Below are the code and all the weights of a small trained network. Each question names an input and a class and asks about switching units off, where a switched-off unit gives its printed mean instead of its output.

import numpy as np


def w(rows, s, z=0):
    codes = np.array(rows[::2]) - 128.0
    scale = np.full(codes.shape[1], s)
    scale[-1] = z or s
    return codes * scale


def f(y):
    return np.maximum(y, 0)


def log_softmax(a):
    a = a - a.max(-1, keepdims=True)
    return a - np.log(np.exp(a).sum(-1, keepdims=True))


def net(x, mask):
    res = np.array(x, float).reshape(1, 7) / 4 @ E
    y = f(res @ A[0][:, :-1].T + A[0][:, -1])
    res = res + np.where(mask, y, B[0][:, -1]) @ B[0][:, :-1]
    return log_softmax(res[-1] @ U[:, :-1].T + U[:, -1])


A, B = {}, {}
E = w([
[128,129,133,127,129,130,127],'x0',
[120,108,109,117,118,99,137],'x1',
[136,196,228,77,91,72,187],'x2',
[91,120,177,66,107,127,2],'x3',
[194,78,124,27,186,169,144],'x4',
[121,129,128,124,126,127,135],'x5',
[154,189,46,87,71,153,114],'x6',
],0.0083)
A[0] = w([
[150,167,75,194,134,186,255,137],'neuron 1',
[206,85,160,26,149,167,161,19],'neuron 2',
[159,178,190,91,131,60,172,253],'neuron 3',
[165,172,36,51,45,154,142,118],'neuron 4',
[158,225,238,67,40,85,209,73],'neuron 5',
[96,110,95,217,74,102,83,88],'neuron 6',
[72,124,130,73,108,117,70,74],'neuron 7',
[182,221,47,102,21,171,112,131],'neuron 8',
[69,139,162,97,67,157,6,76],'neuron 9',
[183,60,84,34,227,141,124,31],'neuron 10',
[86,80,180,158,194,127,163,178],'neuron 11',
[81,161,157,170,48,98,137,70],'neuron 12',
[186,155,90,182,138,71,221,34],'neuron 13',
[202,105,133,45,193,153,147,141],'neuron 14',
],0.0065,0.0028)
B[0] = w([
[182,130,106,62,190,72,58,238],'neuron 1',
[51,221,146,176,127,79,180,189],'neuron 2',
[100,65,85,122,96,165,67,232],'neuron 3',
[145,82,196,193,84,134,136,211],'neuron 4',
[79,98,31,58,136,199,119,255],'neuron 5',
[73,177,104,124,134,158,208,204],'neuron 6',
[174,143,145,101,166,102,105,183],'neuron 7',
[116,30,254,151,69,125,136,234],'neuron 8',
[177,168,138,69,213,67,107,234],'neuron 9',
[78,195,116,183,154,138,162,208],'neuron 10',
[174,50,200,143,94,163,126,196],'neuron 11',
[76,160,120,151,149,104,169,195],'neuron 12',
[182,159,143,119,176,57,77,194],'neuron 13',
[67,151,139,209,143,108,162,207],'neuron 14',
],0.0072,0.0062)
U = w([
[116,102,133,131,133,127,141,254],'0',
[43,232,144,176,136,113,189,36],'1',
[225,138,133,61,200,53,95,62],'2',
[164,2,214,160,71,150,148,74],'3',
[129,106,116,126,123,146,143,188],'4',
[90,73,34,99,136,227,119,100],'5',
[139,124,125,127,128,139,135,144],'6',
],0.009,0.0054)

Each question gives the input, the list of numbers given to net, and the class t.
The units are the neurons (one row each of A and B). Each row of codes is followed by its name. A weight is (code - 128) times the scale printed after its matrix; where a second scale follows, it is the last column's (A, B and U).
mask holds one flag per neuron, in row order. A switched-off neuron (its flag False) gives its mean, the last column of its row in B, instead of its output. The means were averaged over made-up inputs and are rounded, as every weight is.
A unit's drop is (log p(t) with every unit on - log p(t) with that unit switched off) / (log p(t) with every unit on - log p(t) with every unit switched off).
The circuit of an input: a set's keep is (log p(t) with only the set's units on - log p(t) with every unit switched off) / (log p(t) with every unit on - log p(t) with every unit switched off). Starting from the 12 units with the biggest drops (on a tie, the unit counted first), units are removed one at a time, each time the one whose removal leaves the highest keep (on an exact tie, the one counted first), for as long as the keep stays at least 0.8.
units of the circuit, in order: the units of the circuit, biggest drop first
unit that matters most: the unit with the biggest drop
top k neurons: the k neurons with the biggest drops, biggest first
drop when u is switched off: that unit's drop, to one decimal
input [-2,-5,7,6,-5,4,5], class 5: units of the circuit, in order	(neuron 5)
input [-4,3,7,-8,-3,-8,-8], class 2: units of the circuit, in order	(neuron 13; neuron 1)
input [-3,-3,2,-5,7,-1,-5], class 1: units of the circuit, in order	(neuron 2; neuron 14)
input [4,2,-2,-1,-2,-4,6], class 3: units of the circuit, in order	(neuron 8; neuron 4)
input [0,7,-8,-8,5,-2,6], class 2: top 2 neurons	(neuron 1; neuron 13)
input [-3,-3,3,3,1,5,5], class 3: units of the circuit, in order	(neuron 8; neuron 4)
input [6,-5,-8,-3,8,-8,8], class 1: top 3 neurons	(neuron 10; neuron 2; neuron 14)
input [-4,3,6,4,7,-5,-7], class 1: top 3 neurons	(neuron 2; neuron 14; neuron 10)
input [-2,-2,8,2,8,3,-8], class 1: top 3 neurons	(neuron 2; neuron 14; neuron 10)
input [-7,-6,-8,2,-8,-2,-2], class 1: top 3 neurons	(neuron 6; neuron 5; neuron 3)
input [0,1,1,-7,0,5,1], class 2: top 2 neurons	(neuron 1; neuron 13)
input [2,-3,-8,5,-5,-1,8], class 3: top 3 neurons	(neuron 8; neuron 4; neuron 5)
input [6,-1,-6,8,-7,-8,-2], class 2: top 2 neurons	(neuron 9; neuron 7)
input [-2,2,-1,0,-6,-1,8], class 3: units of the circuit, in order	(neuron 8)
input [4,-1,-1,7,7,-5,-5], class 1: top 3 neurons	(neuron 2; neuron 10; neuron 14)
input [4,7,-6,7,-8,-2,3], class 1: top 2 neurons	(neuron 6; neuron 1)
input [6,-6,3,-8,-5,0,6], class 2: top 2 neurons	(neuron 1; neuron 13)
input [1,2,8,-4,6,0,-7], class 5: top 3 neurons	(neuron 5; neuron 3; neuron 8)
input [-2,-7,-5,-7,-5,-5,3], class 2: drop when neuron 6 is switched off	-0.1
input [-7,3,-5,4,-8,-5,1], class 1: unit that matters most	neuron 6
input [5,2,-5,8,-7,-5,-4], class 2: drop when neuron 8 is switched off	0.1
input [2,-4,3,-4,0,5,7], class 3: drop when neuron 4 is switched off	0.3
